In the rows, zero is written as 128.
Each row has a class, written after it.
[139 132 106 123 119 147 158 166 138 149 119 203 118 118 104 165 148 136
  89 104 116 163  64 115 174 140 151 132 143 108 144  96 170 108 134 148
 107 108 133 131 181 129 154 160  86  93 151 114 144 161 146 117 115] : Taku
[106 135 112 154 114 114 131 137 116 158 108 158 154  99 132 139 143 137
 157 128 152 114 127 141 126 144 110 115 164 122 112 161 146 113 132 109
  96  90 122 149  53 127 152 133 122 153 154 115  99 130 152 157 101] : Taku
[ 90 127 163  83 131 145  90 143 154 131 106 162 161  67 137 112 131 143
 104 130 132 149 142 159 157 166 145 103  96 182  73 179 112 151 174 138
 121  90 158  99 119 121 140 119 109 173 144 156 132  72 168  90 163] : vug
[107 147 107  85 146 118 154 153 106 137 127 146 125 118 101 100 130 117
 115 126 116 183 121 116 115 144 189 112 126 125 162 168 110 141 141 138
  67 141 129 131 155 156 155 115 165 149 151 113 151  95 147 128 121] : Nor
[118  86 105 135 133 152  96 122  91 155 105 134 143 169 206 106 119 166
 128 107 148 212 119 165 160 118 126 158 145 150  90 120 154  94 199 124
 137 128 124  95  94 158  86 166 103 152 110 168  71 100 150  94 148] : Taku
[107  99 178 102 121 124 163 139 109 181 100  83 124  98 138  93 165 149
 169 124 108 126 115  81 110 126 149 118 107 103  85 128 155 138 135 133
  90 117 179  88 155 117 128 139 122 172 162 173  59 152 121 118 116] : Rogeb
[122 137 139  91 124 146 151  94  95 142 152 159 128 133 150 141 142 121
 105 121 126 146 112 193 111 121 125 120  86 104 146 141  99 148  99 137
 129 165 129 119 134 145 101 122 113 143 100 141 107 129 130 131 137] : vug
[149 135 113 109 122 109  94 180  95 113 121 101  81 159  98 143 125 121
  47 123 111 167 124 174  89 130 123 135 115 107 128 125 134 168 150 137
 114 154 172 216 194 132 147 124 117 179 112 130 135 147  95 122 100] : vug
[ 63  83 127 172 131 144  79  99 143 101  77  93 166 120 154 126  96 120
 206 154 159 140 126 115 129 133  87  93 108  91 118  98  98 113 154 127
 124 130 158 117 112 189 158 128 109 181 114 156 108 123 115  71 139] : Rogeb
[149 112 141 200 159 124 124 126 140 139 165 134 153  98 115 138 150 113
 173 129 139 134 125 120 124 143 211 114 116 141 128 148 157 121 153 131
 113 112 115 126 135 132 188 145 110 125 125 147  45 149 105 107 120] : vili
[147 130 120 139 121 130 126  93 133 161 148 131 104 158 152 151 149 148
 168 174 129 129 120  94 109 184 172 160 110 106 157 100 126  66 125 154
 110 169 131 113 155 103 191 163 108  95 120 135 118 159  75 121 154] : Taku
[ 93 118  77  99 163 100 106 126 173  69  88 173  81 136 152 124 171 131
  90 141 163 124 136 195 120 110  84 102 108 173 145 133 136 116 158 210
 103  62 166 123 163 125 112 121 131 124 151 114 216 112 110 146 147] : vug
[107 136 113 145 134 159  93 106 156  81 129  67 149  88  83 128 113  97
 177 131 157 148 121  87 118 119  83 117 145 158 163 155 140 129 120 102
 102 143 155 131 135 123 115 123 124 100 101 125 207 156  79 117 127] : vili
[104 152 110 149 104 154  74 129  73 167 136 174 128 147 140 154 101 149
  56 163 144 184 153 201 154 111 129 136 181 109 124 166 172 106 120 144
 125 102  90 103  94 152 137 153 130 189 161 123 116 180 155 131  98] : Nor
[126 151 103 143 110 117  79 143 144 117 143 175 122 156 119 150 116 175
 126 136 133  82  68 137 129 114 116 150 201 123 129 170 189 102  95 141
  86 143 163 178 135 125 149 111 130 136 108 144 176 166 128 154 110] : Faf
[ 93 160  74 144  93 175 168 135 112 118 153 208 108 130 101 130 164 157
 124 115 176 139 125  88 135  62 176 110 153 111 141 105 152 125 136 113
 132 109 121  43 193 136 145 100 133 177 172 144 134 185 137 133 102] : Taku
[ 84 169  97  86 135 128 107 113 113 114 127 114 125 138 191 157 156 147
  96 118 134 163 155 140 132 138  95  92  95 128 112 107 136 155 131 175
  98 136 163 119 153 143 153  77 118 146 135 148 160 141  66 142 122] : Nor
[167 151  78 118 132 116 136  82 111 137  75 175 125 168 167 128 109 128
 123 127 146 139 123 115 109 153 154 120 152 152 129 136  94  82 109 192
 132  75  78  72 132 130 126 152 160 144 121 121  77 120 110 161 130] : zisug
[104 129 140 101 124 140 120 109 168  87  99 147 147  84 160 102 146 141
 101 132 108 142 124 118 182 147 113 109 136 116 119 110 138 138 125 104
 129 115 113 105 139 130 132 104 102 165 160 125 166  92 149 140  97] : tovo
[166 129  98 186 115 152 144 103 142 157 126 144 163 107 134 125 101 112
  98 129 126 144 138 156 132 138 131 103 149  65 110 127 135 145  97 107
  90 124 107 142 122 142 181 130  55 173 128 136 126 135 100 165 126] : zisug
[ 61 170  80  91 120 140 132 131 148 124 105 214 108 114 129 107 162 128
 138 131 147 148 139 125 135  91 121  91 118 141 134  95  72 147 122 146
 138 103 157  65 174 104 125  61 105 148 158 150 213 138 128 121 135] : Taku
[144 156 183  25 117 111 186 163 140 106 103 193  85 156 143 126 168 151
  64 110  89 151 115  79 157 139 161 135 118 141  64  55 117 127 123 133
 161 172  79 137 177  97 168  84 120 145 125 142 142  82 142 147 113] : zisug
[182 114 122 150 152 151 168 147 114 163 171 153 114 121 117 124 167 146
  88 137 106 148 150  69 150 111 103 140 166 120 126 140 159 122 137 123
  81  98 108 137 135 119 118 142  79 198 120 116 150 170 101 176 117] : zisug
[111 151  80 144 118 112  85 166 127 111 146 157 141 115 117 127 130 152
 112 124 114 125 146 131 141 156 159 142 173  94 136  96 143 176 174 143
 110 109 139 159 151 114 189 106  96 139 153 132 166 175 128 135 116] : tovo
[145 141 145 116 162 125 126 153  97 103 178 176 135 117 194 137 119 106
  87 135 120 166 186 145 230 102 104 120 135 140  76  88 118 161 148  91
 139 142 125 183 116 135 118  57 100 181  96 150 150 133  95 144 112] : Nor
[110 170 122 115 121  67 133 122 139 165 134 191 123 184 131 147 138 123
  72  99 118 150  98 126 216 109 144 118 138 106 168  78 165 156  83 180
 133 141 128 134 144 107 178 108 141 105 118 123 153 127  95 140 102] : Nor
[128 180 105 184 129 121 130 135 116 166 135 130 146 132 113 123 131 119
 177 114  98 161  83 124 111 104 163 111 148  73 182 132 145 154  96 117
 123 158 110 161 148 132 178  99 103 138  84 168  92 192  86 119 100] : vili
[134 171 121 161 145 142 125 132 140 109 153  92 150 105  72 158 158 126
 152 115 121 110 124  74 114 152 149 145 162  97 191 131 199 143 127 124
  86 147 110 129 165 119 173 176  93 130 142 122 136 155 130 138 140] : vili
[124 119  73 140  90 131 146  78 128 177 106  72 144 130  42  92 141 135
 169 146 146 117 122  51  87 165 126 123 165  76 123 132 152 134 141 138
  37 109 101 131  91 112 179 125 130 172 158 156 118 181 107 178  86] : Rogeb
[147 112 161 136  85 152 181  97 157 135 146 198 142 126  80 145 124 145
 194 122 162 159  99  72 126 125 159 133  90 128 117 171 156 137 125 184
 110 130 138  68 137 111 148 132 171 124  87 163 130 190 103  94 116] : Nor
[128 161 147 163  93 136 143 172 103 111 113 130  93 130 111 161 153 168
 137  94 102  98 158 163 122  99 127 124  77  80 120 141 132 142 139 107
 135  94 135 151  80 144  64 169 156 186 172 105 101 112 121 121 109] : vili
[133 138 119 171 139 127 101 120 118 151  75  96 153 114 103 109 115 130
 121 140 142 168  78  52 176 191 125 126 141 117 146 195 138 156 106 123
 101 131 117  83  86 139 226 171 127 183 122 134 112  83 156  92 106] : tovo
[ 84 104 121 154 103 111 118 139 125 132  96 115 155 177  94 105 129  87
 128 112 122 134 123  75 189 110 121 130 174 131 186 120 138 153  85 112
  90 154 118 121  30 101 159 131 111 179 114 187 118  79  84 124  63] : Rogeb
[ 93 129 115  63 133 108 175 138 151 148 209 163 148 109 107 175 160 131
  93 131 126 139 160  59 138  81 112  55 163 107  85  60 164 137 108  98
 156 105 145 106 239 131 112  65 169 153 176 119 194 147 139 152  85] : tovo
[148 127  85 204 147 108 135  92 130 109 106 171 114 135 166 108 152  99
 176 109 138 144 103 115 151 132 128 150 157 149 192 132 153 115 132 148
  82 103 147 103 110 117 102 169 168 129 156 155 139 130  81 148 102] : tovo
[102 183 120  76 106 111 123 171 153 127 129 172 127 145 127 146  93 141
 118 116 130 119 118 148 114 121 159 124 166  67 149 104 165 109 127 123
 142 113 126 121 162 154 171 144 152  99 170 123 169 107 153  96 153] : Faf
[130 145 110  85  76 156 122 152 141 123  91 150 122 148 133 163 143 161
 115 110 112  98 145 155  80 163 149 163 144  46 171  97 130  93 134 124
 123 131 117 126 144 139 141 145 134 159 118 125 137 127 137 111 111] : Rogeb
[ 77 154 180  64 147 129 118  95 134 124 131  61 145 127  99 143 147 107
 166 145 135 158 162  55 166 140  69 104 121 163  77 123 123 122 123 126
  86 164 116 131  68 121 106  70 125 132 106 169 191 132 104 135 112] : vili
[ 99 143  96 111 128 151 146 132 154 118 104 172 105 104  91 110 184 133
 126 107 136 145 166  68 199 132 125  96 153 175 141  93 122 108 173 122
 107  93  86 103 109 101  94  84  92 131 161 111 149 133 154 148  90] : Taku
[ 92 118 155  92 130  99 141 130 123 113 132  91 130 138  89 146 121  96
 133 123 146 138 148 118 130 137 142  81 132 145 140 154 171 147 110 110
  82 142 109 109  54 100 124 156 167 102 147 106  83  53 105 128 102] : Nor
[124 148  99  51 126 131 147  87 121 101 146  45 130 118  86  71  95 117
 129 148 135  98 165  64 143 136 119  90 147 156 110 142  98 126 164 126
 101 137  92 143 109 128 122 115 115 164 155 114 134  78 122 168 156] : vug
[ 55 105 110  94 130 121 126 120 129 154 128  83 162 110  94 106 108 127
 152 130 154 152 156  37 142 130 110  94 179 132 101  94 165 110 138  70
 108 105 104  87  35 122 132 148 160 126 200 108 147  72 134 112 122] : Rogeb
[ 88 132 196  76 121  63 148  79 143 164 170 130 148 112 124 118 161 104
 162 120 117 159 134 144 136 155 181 136 115 133 142 103  96 149 120 131
  90 149 111 112 101 120 161  75 144 150 108 137  85  59 132 139 162] : Nor
[166 151 155 119 116 125 123  86 125 131 141  44 119 126  78  95  97 147
 156 144 100 117 145  89 119 152 100 132 137 136 113 140 105 111 162 141
 178 136  45 144  95 137 100 135 104 168 109  94  68 119 148 104 143] : vili
[151 136 130  73 119 124 147 102 121 140 135 133 126 137  98 112 165 106
 172  86  95 125 142 114  99 132 180 123 109 134 109 110  92 106 179 175
 113 126 113 152 103 127 144 154  93 163 139 149  93 123  98 129 129] : zisug
[133 125 185 115 142 178 188 153 170  99 150 131 130  96 135 108 141 171
 128 117 139  86 130  81 151 116 177 110 100 119  91 149 169 161 168 100
 110 129 104 104 191 127 138  95 114 103 106 145 104 144 150 110 141] : Faf
[151 166 114 104 164 111 105 147  96 113 142 170 125 145 134 180 124  65
 107 100 133 144 126 162 110 101 126  95 156  87 130 113 152  96 104 115
 130 144 160 136 188 165 151 172 107 133 139 100 120 113 111 149 116] : zisug
[158 135 137 133 133  88 170 148 177 129 109  63 126 135 176 146 129 111
 131 136 141 118  99 118 180 128 131 102 132 128 172 104 162 124  63 116
 171 165  91 176 161 126 208 118  97  49  84 151 119 132 112 120 127] : vili
[134 110 156 114 129 134 155  97 187 113  78 140 119 118 109  73 140 164
 219 122 148  91 134 114  89 125 102 117  85 116 108 142 128 139 149 177
 159 129 132  88 117 106 100 134 116 124  94 148 153 146 110 106 159] : zisug
[162 151 142  72 110 122 173  52 129 137 115 109 147 138 107  64 128 116
 128 132 147 153  92 117 142 194 103 126 109 124  75 156 133 131 159 131
 115 194  77 124 131 140 150  89 124 109 100 151 112 111 161 173 104] : Taku
[139 145 102 150 148 149  90  80 122 160 162 113 176  97  83 127 133 141
 121 131 127 114 145 178  84 191 160 141  95  80 129 160 138 133 134 109
 108 105 115 121  86 141 117 157 137 101 156  93 126 120 122 140 131] : vili
[206 172  91 114  90 169 161  49 134  99 164 202 122 155 154 106 121 151
 188 124 181 133  90  73 108 121 144 143 125 147  89 144 125  88 186 123
 134 111  91  79 181 141 104  65 161 125  91 166  88 222 133 123 101] : Taku
[131 138 163  59 149 131 141 116 132 177 161 158 106 161 118  93 136 187
  62 149 119 115 140  57 179 138 112 138 151 188  60 135 156 108 166 178
 129 127  67 124  88  90 109  78 109 131 129 136 133 149 146 136 113] : vug
[163 175  69 141 118 144 110 119 106 130 197 174 129 121  79 145 134 128
  88 141 116 147 159 155  83 167 162 121 161 171 104 181 141 104 145 105
 101 103 100  85 110 112  95 102 171 128 157 119 122 109 131 135 102] : vili
[113 134 127 143  96 114 146 120 171 158 143 118 104 127  95  95 145 128
 115 134 128 103 155 158  33  99 132 135 184 138 155 162 148 157 113  93
  99 114  73 108 150  62 116  92 129 145 131 126 119 115 161 152 126] : Rogeb
[157 135 144  43  74 136 102 110 108 137 105 124 138  97 145 130 145 154
 136 106  98 139 103 122 120 171 107 176 124 141 121  91 115 104  99 179
 180 149 156 158 128 135 139  99  77 138 147 158  93 200 143 111  78] : Nor
[115 171 119 100 124 173 100 154 112  96 130 186 133 114 157 155 144 150
  52 123 117 128 137 160 134 133 154 114 147 119 127 134 172 106 166  78
 131  94  95 118 106 145 141 143 139 188 175 114  96 102 161  87  96] : vug
[112 141 132 126 131 129 106 160 123 122  67 123 162 129 182 159 161 169
  67  99 111 114 115 155 199 163 122 108 106  72  95 156 203 135  97 118
  96 116 179 103 148 168 140 137 125 137 161 157 105  90 162 167  67] : tovo
[ 61  91 154  74 174 117 125 132 197  68 105 105 130  87  93 104 157 118
 146 115 138 117 116 119 143 107 161  66  75 179 114  98 157 153 146 106
 170 127 156 102 152  97 127 123 150 124 126 154 135  20  87  71 156] : vug
[164 146 134 120 173 109 138 133 126 134 129 147 100 123 125 109 112 104
 112 130 134 152 138  94  97 136 173 148  93 128 129 155  71 135 127 159
 115 116 118 139 139 143 214 138 119 191 144  94 134  69 111  99 145] : Nor
[ 71 154  96 145 138  84  54 112 135 140 109  63 136 153  79 133  76 121
 138 168 152  89 135 118 130 151  89 110 166 136 172 135 141  94  91 135
 144 128 113 137  68 133 172 151 129  84 162  99 116  79 146 122 158] : vug
[137 108 148 152 198 109 140 120 174  72 139 155 126 113 112  93 131 129
 127 175 162 105 113  82 150 144 104 102 141 167  95 129 144 150 146 114
 128 121  73 135 124 118 130  81 127 140 125 120 141  93 136 140 115] : vili
[239 112 121 126 152 194 192 109 132 101 130 215 123  84 189 123 153 118
 107 128 109 110 123 140 152 137 135 164 101  65 127  94 108  90 125  85
 105 104 125 137 146 155 104 104 102 158 115 114 109 143 127 129  86] : Nor
[163 123 146 160 126 140 137  86 130 127 131 117 138 178 175  38 104 171
  77 176 162 115  95 149 153 153 161 140  95  96 116 213 150 154 177 138
 108 147  89  65 165 139 192 121 114 141  57 127  60 116 118 142 129] : Taku
[138 113  93  85 119  90 125 157 142 139  88 104 145 147 105 163  98 103
 124 118 122 128  98 143  61 107  50 128 195 108 122  97 168  92  51 117
 169 115 149 198 135 153 110 123 157 137 146 167 156 113 138 124  76] : Faf
[126 116 120 131 161 129 160 158 148  98 109 151  87 135 181 111 125 173
 135 125 132 157 135  99 167  56  95 133 144 157 101 138 130 114 112 144
 141 113 120 142 148 138  98  99 119 175  85 140 196 115 113 139 158] : Faf
[152 107 156 133 137 106 143 116 144 125 133 153  91 173 148 145 151 170
  90 138 119 101 128 104 124  89 106 191 125 124 109 103 108 124  30 151
 113 133 114 160 112 101 122  88  76 169  94 127 176 138  97 197 128] : zisug
[184 163 185 114 180 118 122 134 133 114 112 162 102 133 160 106 138  96
 162 124 153 137 102 128 133 136 147 159 112 136 115 177 111 130 166 158
 124 150  99 152 117 120 199 159  88 146  76 138 124 125 122 104 142] : vili
[ 91 147 152  93 150  73 120 133 166  84  85  92 123  99  93 120 154 114
 186 159 110 117 173 121 133 155 144  81  98 127  81  98 111 146 105 106
 102 129 112 194 128 101 115  67 132 124 172 152 150 104 130 203 108] : vili
[135 157 138 128 135 111 144 139 112 157 123  68  89 102  94 125 146 151
 138 125  79 130 151  77  52 167 114 144  93  75 107 130  96 183  98 114
  86 115 137 107 139  84 138 132 106 150 163  99 107  76 103 164 152] : tovo
[118 128 135 128 102 129 168 119 194 137  72 155 134 121 105 104 114 132
 162 132  96 117 101  66  91 135 122 142 136 116 143 115 113 142  68 110
  91 116 115 101 118  80 111  78 139 121 128 162 167 115 150  86 114] : Rogeb
[108 125 164  62 116 150 113 122 143 180 169 160 155 122 163 114 107 186
  81 143 128 174 161 119 179 134 161 117 162 119  84 128 181 126 134 134
 123 146 123  79 140 116 127  90  98 164 129 148 142 143 123 120 125] : Nor
[ 81 103 180 102 139 148 133 116 112  77  88  46 147 129 155 101 144 134
 129 139  74  98 142 118 205  98 114 155  88 128 123 106 135 115  90 124
 124 188 162 104  93 114 119 138  80 119  86 155 114  71 128 110 154] : vug
[112 167 129 105 111  76 125 123 138 162 132 156 136 183 162 141 138 164
 103 130 130 110 127 132 107 160 127 122 121 111 119 141 127 154 116 150
 109 136 140 140 147 114 156 101 193 122 117 132 151 100 132 151 130] : Faf
[177 129 140 128 108 161 235 136 138 111 139 252 100 111 107 125 163 119
 168  92 141 162 118 132  71 105 185 131 113 100 131 120 118 127 143  99
 121 124  76  80 116 130 117 112 148 127 112 130 112 153 159  87 112] : zisug
[111 130  81 118 131 129 138 129 125 110  40  84 110 134 148 135 156 166
 104  97 135 133  91  70 135 118  61 116 148 121 133 110 171  99 112 165
  98  64 154 126 180 149 109 146 163 137 147 102 132 128  92 198  99] : Faf
[146 119  90 167 136 161 123 103 101 114 115 106 159 122 117 133  91 111
  91 128 152 148 145 137  91 152 102 114 101  79 150 171 129 128 126 133
 113 103 115  95  91 170 170 173 140 130 129  55  88  93 104 108  98] : Nor
[146 116 121  75  95 116 144 122 140 144 192  87 154 157 121  96 106 158
 110 113 149 154 132  47 131 116 158 105 157 112 115 130 145 170 170 105
 111 129  98 119 170 117 179 122 110 123 108 100  93 116 141 144 139] : Faf
[131 118 134 147  96 101 164 141 105 153 113 217 131 110 140 148 153 101
 120 119 109 209 113 149 140 109  82 141 163 134 109 127 140 124 100 164
  91 122 143 151  72 113 169 115 123 163 129 125 149 153 142 132  75] : Nor
[168 145 140 107 146 136 150 109 156 165 113 158  92  92 178  81 133 157
 128 138 148 160 130  95 147 158 113 125 119  76 123 148 140 125 130 117
 103 106 166  38 176 123 115 140 132 143 154 104 186 120 111 135 144] : tovo
[115 146 164 139 105  64 112 110 140 129 141 101 130 157 117 132 110  86
 117 153 158  94 118 147 124 147 104 121 149 136 129 125 141 159  93 113
 155 122 109 111 146 126 152 102 173 134 168 189  78  90 124 159  99] : tovo
[117 120 135 128 112 131 115 103  97 135  72  80 121 105  75 111 101 109
 142 153 121 131 162 138 130 166  81 133 111 129 115 163  81 114 102 126
  93 129 129 146  29 123  88 136 155 127 146  84 129  92 141 146 105] : Nor
[122 127 195  71 103 109 140  99 110 176 140 101 114 142 162 121 140 141
  61 143 125 113 125 144 177 153 105 122 105 123 103 106 123 119 145 161
 152 141 113 120 151 125 131 161  82 104 163  71  82 133 163 143 131] : Taku
[147 135 161 130 112 148 152 140 134  60 153 106 138 137 107 105 145 135
 149 146 113  94 139 115 126 138 100 140 119 146 134 198 149 147 164 124
 114 144  75 120  86 117 142  88  68 146  58 165  71 135 117 126  97] : Taku
[120 127 108 164 127 138  89 132 124  69  73 172 120 113 130 149 126 136
 119 156 126 130 139 216  95 147 131 167 130 115 152 189 143 122 108 153
  74  97 125 139  59 120 137 168 140 168 137 105 163 117 143 119 116] : Nor
[116  94 175 144 151 151 132 130 118 133 116 118 155  30 124 122 155 115
 138 149 119 128 147 134 192 161 150 112  68 115 116 167 108 156 124 113
  53 102 203 147 128 132 124 131 126 167 135 112 140 140  93 159 120] : Nor
[105 150  87 105 118 113 149 107 158 164 159 141 156 152 150 132 146 142
  81 152 154 123 124 184  89 158 111  65 140 130 152 176 128 136 160 148
 160 142  55 121 190 139 198 110 124 119  80  99 113  83 164 152 146] : Taku
[131 129 117 190 157 122 131 139  96 107  87 140  94 138 191 167 120 130
 151 117 123 117 124 147 175 124 210 131 142 136 105 127 165 107 106 153
  28 134 188 150 124 107 107 171 152 115 136 154 112 153  72 137 140] : Faf
[147 109 175 138 137 123 107 106 160  93  98 101 117  96 115 121 150 139
 164 119  82 115 114 105 167 132 106 159 115 152  98 110 153 108 121 146
  94 110 159 130  96  82  70 157  74 112 139 111 127 114 122 125 138] : vili
[116 118  96 102 134 136 122  82 172 124 156 128 134 171 131 160 129 139
 138 145 153 107 188  96 120 101 163 115 150 135 108  82 147 108 149 158
  95 136 125  96 214  73 132 131 146 104 109 117 163 114 122 157 174] : Nor
